Below is a small trained network, with its code and all its weights. Each question gives an input and a class and asks what happens when units are switched off, that is, made to give their printed mean instead of their output.

import numpy as np


def w(rows, s, z=0):
    codes = np.array(rows[::2]) - 128.0
    scale = np.full(codes.shape[1], s)
    scale[-1] = z or s
    return codes * scale


def f(y):
    return np.maximum(y, 0)


def log_softmax(a):
    a = a - a.max(-1, keepdims=True)
    return a - np.log(np.exp(a).sum(-1, keepdims=True))


def net(x, mask):
    res = np.array(x, float).reshape(1, 3) / 4 @ E
    y = f(res @ A[0][:, :-1].T + A[0][:, -1])
    res = res + np.where(mask, y, B[0][:, -1]) @ B[0][:, :-1]
    return log_softmax(res[-1] @ U[:, :-1].T + U[:, -1])


A, B = {}, {}
E = w([
[134,107,118,199,96,162,5,154,193,147],'x0',
[50,232,138,227,157,55,191,157,146,12],'x1',
[99,120,132,124,242,137,44,231,183,105],'x2',
],0.012)
A[0] = w([
[140,109,129,111,157,132,123,149,169,151,131],'n0',
[148,139,109,179,64,144,184,72,105,107,87],'n1',
[168,102,118,112,113,150,130,136,132,164,120],'n2',
[64,195,113,112,187,95,151,107,124,70,203],'n3',
[161,155,128,141,117,106,171,100,88,124,236],'n4',
[109,144,132,173,25,99,187,48,101,142,122],'n5',
[78,153,115,173,165,128,96,150,168,123,177],'n6',
[174,119,129,125,52,122,173,45,65,170,117],'n7',
[146,101,133,122,89,126,119,142,151,125,188],'n8',
[105,155,162,128,136,55,193,137,122,80,146],'n9',
[145,129,130,81,157,154,154,87,44,135,92],'n10',
[86,152,138,187,122,128,131,187,181,78,59],'n11',
[42,195,166,128,165,89,191,168,85,42,254],'n12',
[121,91,144,117,113,131,130,123,132,225,142],'n13',
[46,216,104,211,145,81,116,138,153,6,119],'n14',
[100,155,106,112,122,118,124,128,140,157,105],'n15',
[134,118,132,180,112,136,107,153,180,111,102],'n16',
[199,119,97,67,127,164,135,123,108,181,140],'n17',
[120,133,118,175,121,183,114,139,155,150,118],'n18',
[156,63,117,51,126,140,118,125,78,146,152],'n19',
[189,147,131,128,106,132,151,49,96,143,133],'n20',
[127,161,89,132,119,124,169,120,104,76,65],'n21',
],0.014,0.0052)
B[0] = w([
[137,67,111,121,118,144,145,102,139,124,152],'n0',
[104,153,126,97,122,142,164,200,87,126,179],'n1',
[119,109,118,78,154,119,147,140,106,155,163],'n2',
[124,173,158,145,192,99,112,138,174,80,208],'n3',
[89,135,104,107,108,150,146,164,108,139,177],'n4',
[101,163,105,100,118,147,166,199,8,155,201],'n5',
[179,116,117,155,109,118,108,75,174,108,181],'n6',
[135,151,74,77,114,45,64,160,163,163,203],'n7',
[127,106,118,114,121,122,135,132,149,168,149],'n8',
[96,140,125,133,211,122,79,136,169,91,200],'n9',
[96,148,89,132,108,76,95,158,160,157,170],'n10',
[178,113,150,209,123,165,200,105,120,102,186],'n11',
[79,134,163,143,218,108,56,138,182,94,247],'n12',
[118,110,122,71,131,128,139,107,111,144,172],'n13',
[102,135,216,148,167,178,213,115,74,83,252],'n14',
[133,122,142,125,112,127,151,143,145,125,128],'n15',
[98,109,94,122,120,99,99,137,137,167,158],'n16',
[146,72,179,107,143,135,132,70,119,132,187],'n17',
[114,104,113,113,122,116,106,119,154,183,152],'n18',
[147,88,169,109,133,151,129,63,110,113,187],'n19',
[130,159,109,97,119,81,79,162,170,173,176],'n20',
[99,130,126,103,162,122,96,132,156,119,165],'n21',
],0.014,0.032)
U = w([
[151,137,104,224,64,147,126,113,173,138,147],'0',
[156,91,167,131,127,205,196,93,50,130,130],'1',
[36,214,142,146,152,126,153,206,94,92,44],'2',
[150,164,179,173,167,135,157,94,141,74,170],'3',
[160,218,133,132,99,109,121,103,74,119,2],'4',
[160,161,75,83,4,111,142,156,62,181,162],'5',
[130,107,103,76,119,117,85,111,144,171,144],'6',
[201,140,5,154,80,108,88,154,190,135,156],'7',
],0.011,0.0042)

Each question gives the input, the list of numbers given to net, and the class t.
The units are the neurons (one row each of A and B). Each row of codes is followed by its name. A weight is (code - 128) times the scale printed after its matrix; where a second scale follows, it is the last column's (A, B and U).
mask holds one flag per neuron, in row order. A switched-off neuron (its flag False) gives its mean, the last column of its row in B, instead of its output. The means were averaged over made-up inputs and are rounded, as every weight is.
A unit's drop is (log p(t) with every unit on - log p(t) with that unit switched off) / (log p(t) with every unit on - log p(t) with every unit switched off).
most important unit: the unit with the biggest drop
k most important neurons: the k neurons with the biggest drops, biggest first
drop when u is switched off: that unit's drop, to one decimal
input [-7,1,8], class 3: most important neuron	n5
input [-6,3,4], class 3: 3 most important neurons	n5, n1, n7
input [3,-4,-4], class 5: 3 most important neurons	n12, n9, n3
input [-4,-3,6], class 1: 4 most important neurons	n7, n12, n20, n9
input [6,-6,1], class 6: 2 most important neurons	n14, n11
input [3,-7,6], class 6: 4 most important neurons	n14, n11, n5, n18
input [2,-3,4], class 6: 2 most important neurons	n14, n11
input [2,-5,-4], class 5: 2 most important neurons	n12, n9
input [-5,-8,8], class 1: 3 most important neurons	n7, n19, n12
input [2,-8,-5], class 6: 2 most important neurons	n17, n19
input [2,-4,4], class 6: 3 most important neurons	n14, n11, n5
input [3,-2,2], class 6: drop when n21 is switched off	0.0
input [-3,-4,4], class 1: drop when n7 is switched off	0.5
input [4,-6,1], class 1: drop when n12 is switched off	0.7
input [-2,2,2], class 3: drop when n5 is switched off	0.4
input [-4,-5,-4], class 5: most important unit	n12
